Below are the code and all the weights of a small trained network. Each question names an input and a target symbol and asks about switching units off, where a switched-off unit gives its printed mean instead of its output.

import numpy as np


def w(rows, s, z=0):
    codes = np.array(rows[::2]) - 128.0
    scale = np.full(codes.shape[1], s)
    scale[-1] = z or s
    return codes * scale


def norm(h):
    return h / np.sqrt((h * h).mean(-1, keepdims=True) + 1e-5)


def softmax(a):
    e = np.exp(a - a.max(-1, keepdims=True))
    return e / e.sum(-1, keepdims=True)


def log_softmax(a):
    a = a - a.max(-1, keepdims=True)
    return a - np.log(np.exp(a).sum(-1, keepdims=True))


def net(x, mask):
    ids = ['ΛΞΦγδεημπτω'.index(c) for c in x.split()]
    T = len(ids)
    res = E[ids] + P[:T]
    u = 0
    for l in range(2):
        r = norm(res)
        for j in range(3):
            rows = slice(2 * j, 2 * j + 2)
            q, k, v = (r @ M[l][rows].T for M in (Q, K, V))
            z = softmax(np.where(np.tri(T) > 0, q @ k.T / 2**0.5, -1e9)) @ v
            o = O[l][rows]
            res = res + np.where(mask[u + j], z, o[:, -1]) @ o[:, :-1]
        u += 3
    return log_softmax(norm(res)[-1] @ U[:, :-1].T + U[:, -1])


Q, K, V, O = {}, {}, {}, {}
E = w([
[205,68,125,132,149],'Λ',
[134,96,141,80,134],'Ξ',
[139,157,107,77,92],'Φ',
[53,117,49,87,143],'γ',
[162,139,95,146,75],'δ',
[243,51,102,70,140],'ε',
[141,70,114,133,108],'η',
[177,156,118,130,93],'μ',
[177,157,19,177,191],'π',
[138,149,119,89,107],'τ',
[110,250,111,157,215],'ω',
],0.017)
P = w([
[202,111,166,81,50],'0',
[228,98,131,30,96],'1',
[235,88,97,2,126],'2',
[224,90,84,3,152],'3',
[203,83,80,14,173],'4',
[168,83,79,37,196],'5',
[163,85,54,30,226],'6',
],0.0075)
Q[0] = w([
[171,113,119,54,96],'L0H1',
[199,129,6,86,212],'L0H1',
[191,160,114,191,160],'L0H2',
[149,106,100,47,174],'L0H2',
[102,168,157,213,107],'L0H3',
[52,146,158,144,105],'L0H3',
],0.022)
K[0] = w([
[100,149,89,96,181],'L0H1',
[125,132,7,167,198],'L0H1',
[86,23,204,118,134],'L0H2',
[114,103,33,109,207],'L0H2',
[151,124,193,108,62],'L0H3',
[176,109,186,141,60],'L0H3',
],0.018)
V[0] = w([
[178,223,132,121,135],'L0H1',
[114,121,210,72,176],'L0H1',
[100,131,77,163,125],'L0H2',
[89,188,152,49,157],'L0H2',
[151,254,93,178,175],'L0H3',
[64,139,164,82,194],'L0H3',
],0.015)
O[0] = w([
[104,191,145,195,206,127],'L0H1',
[186,148,234,79,152,28],'L0H1',
[118,126,126,190,83,189],'L0H2',
[95,109,142,54,147,253],'L0H2',
[61,67,142,156,252,93],'L0H3',
[172,163,134,99,234,197],'L0H3',
],0.014,0.0057)
Q[1] = w([
[76,59,100,43,76],'L1H1',
[172,145,111,114,225],'L1H1',
[130,63,35,58,142],'L1H2',
[170,83,132,3,89],'L1H2',
[129,82,49,196,108],'L1H3',
[99,192,23,69,154],'L1H3',
],0.015)
K[1] = w([
[150,95,126,3,119],'L1H1',
[76,166,107,99,162],'L1H1',
[91,82,42,64,155],'L1H2',
[167,124,53,51,101],'L1H2',
[93,111,89,204,142],'L1H3',
[23,126,45,87,142],'L1H3',
],0.019)
V[1] = w([
[131,192,121,166,144],'L1H1',
[76,74,105,150,132],'L1H1',
[89,65,130,79,94],'L1H2',
[139,138,165,173,121],'L1H2',
[104,123,169,116,169],'L1H3',
[123,4,103,78,77],'L1H3',
],0.021)
O[1] = w([
[169,171,155,106,166,84],'L1H1',
[140,158,61,47,157,130],'L1H1',
[88,146,51,65,162,194],'L1H2',
[135,60,175,129,139,47],'L1H2',
[110,94,97,108,45,81],'L1H3',
[61,84,74,108,251,249],'L1H3',
],0.016)
U = w([
[196,79,130,162,134,141],'Λ',
[189,115,182,65,105,220],'Ξ',
[42,211,171,129,96,67],'Φ',
[90,100,90,9,151,75],'γ',
[33,98,121,248,87,89],'δ',
[215,54,118,118,142,59],'ε',
[162,85,68,130,35,69],'η',
[161,159,141,175,122,169],'μ',
[220,213,89,110,140,3],'π',
[95,136,179,141,95,169],'τ',
[133,111,231,135,216,130],'ω',
],0.013,0.006)

Each question gives the input, a string of symbols that net reads in full, and the target symbol t.
The units are the heads (2 rows each of Q, K, V and O). Each row of codes is followed by its name. A weight is (code - 128) times the scale printed after its matrix; where a second scale follows, it is the last column's (O and U).
mask holds one flag per head, layer by layer. A switched-off head (its flag False) gives its mean, the last column of its rows in O, instead of its output. The means were averaged over made-up inputs and are rounded, as every weight is.
A unit's drop is (log p(t) with every unit on - log p(t) with that unit switched off) / (log p(t) with every unit on - log p(t) with every unit switched off).
The circuit of an input: a set's keep is (log p(t) with only the set's units on - log p(t) with every unit switched off) / (log p(t) with every unit on - log p(t) with every unit switched off). Starting from all 6 units, units are removed one at a time, each time the one whose removal leaves the highest keep (on an exact tie, the one counted first), for as long as the keep stays at least 0.8.
circuit, biggest first: the units of the circuit, biggest drop first
unit that matters most: the unit with the biggest drop
which heads matter: for each layer, one digit per head in row order, 1 if its drop is at least 0.15 and else 0, layers parted by /
drop when u is switched off: that unit's drop, to one decimal
input τ γ π γ γ γ γ, target π: unit that matters most -> L0H1
input η Ξ η Ξ, target Ξ: circuit, biggest first -> (L0H3, L0H1, L1H1, L1H3)
input γ ω Φ γ γ π Ξ, target δ: which heads matter -> 101 / 011
input γ π Λ, target δ: circuit, biggest first -> (L0H3, L0H1)
input Φ ω Ξ η, target ω: which heads matter -> 101 / 000
input Ξ ε γ Ξ Ξ ω, target ω: circuit, biggest first -> (L0H1, L1H2)
input Φ π γ γ δ, target π: circuit, biggest first -> (L0H1, L1H3, L1H1)
input γ π π ω Ξ μ Λ, target ω: which heads matter -> 101 / 010
input Ξ η π ε γ γ ε, target π: circuit, biggest first -> (L0H1, L1H3, L0H2, L1H2)
input π γ ε γ γ γ Ξ, target π: circuit, biggest first -> (L1H3, L0H3, L0H1, L0H2)
input γ γ π γ ε, target π: which heads matter -> 111 / 011
input τ Ξ δ, target δ: circuit, biggest first -> (L1H1, L0H1, L0H3)
input Φ γ γ π, target π: circuit, biggest first -> (L0H1, L1H3)
input π γ ε Ξ γ δ, target π: circuit, biggest first -> (L0H1, L1H3, L1H1, L1H2)
input γ γ γ γ π γ ω, target π: unit that matters most -> L1H1
input γ γ ω Φ, target ω: which heads matter -> 100 / 000
input Ξ γ π π ω ε, target ω: which heads matter -> 101 / 010
input γ π γ η, target π: which heads matter -> 110 / 101
input δ Ξ Ξ Ξ Ξ, target Ξ: circuit, biggest first -> (L0H1, L0H3, L1H1)
input γ ω Λ, target ω: circuit, biggest first -> (L0H1, L1H2)
input γ γ Ξ ω Φ δ, target ω: unit that matters most -> L0H1
input π Ξ Ξ γ γ γ, target π: circuit, biggest first -> (L1H1, L1H3, L0H2, L0H1)
input γ ε Φ η ω, target ω: circuit, biggest first -> (L1H2, L0H1)
input Ξ ω Ξ, target ω: which heads matter -> 100 / 000
input δ η Φ, target Φ: which heads matter -> 111 / 101
input Ξ ε η, target η: which heads matter -> 111 / 100
input ω τ Φ, target ω: which heads matter -> 101 / 010
input Φ γ Ξ η ε π μ, target δ: unit that matters most -> L0H3
input Ξ Ξ Λ ε, target ε: drop when L0H2 is switched off -> 0.7
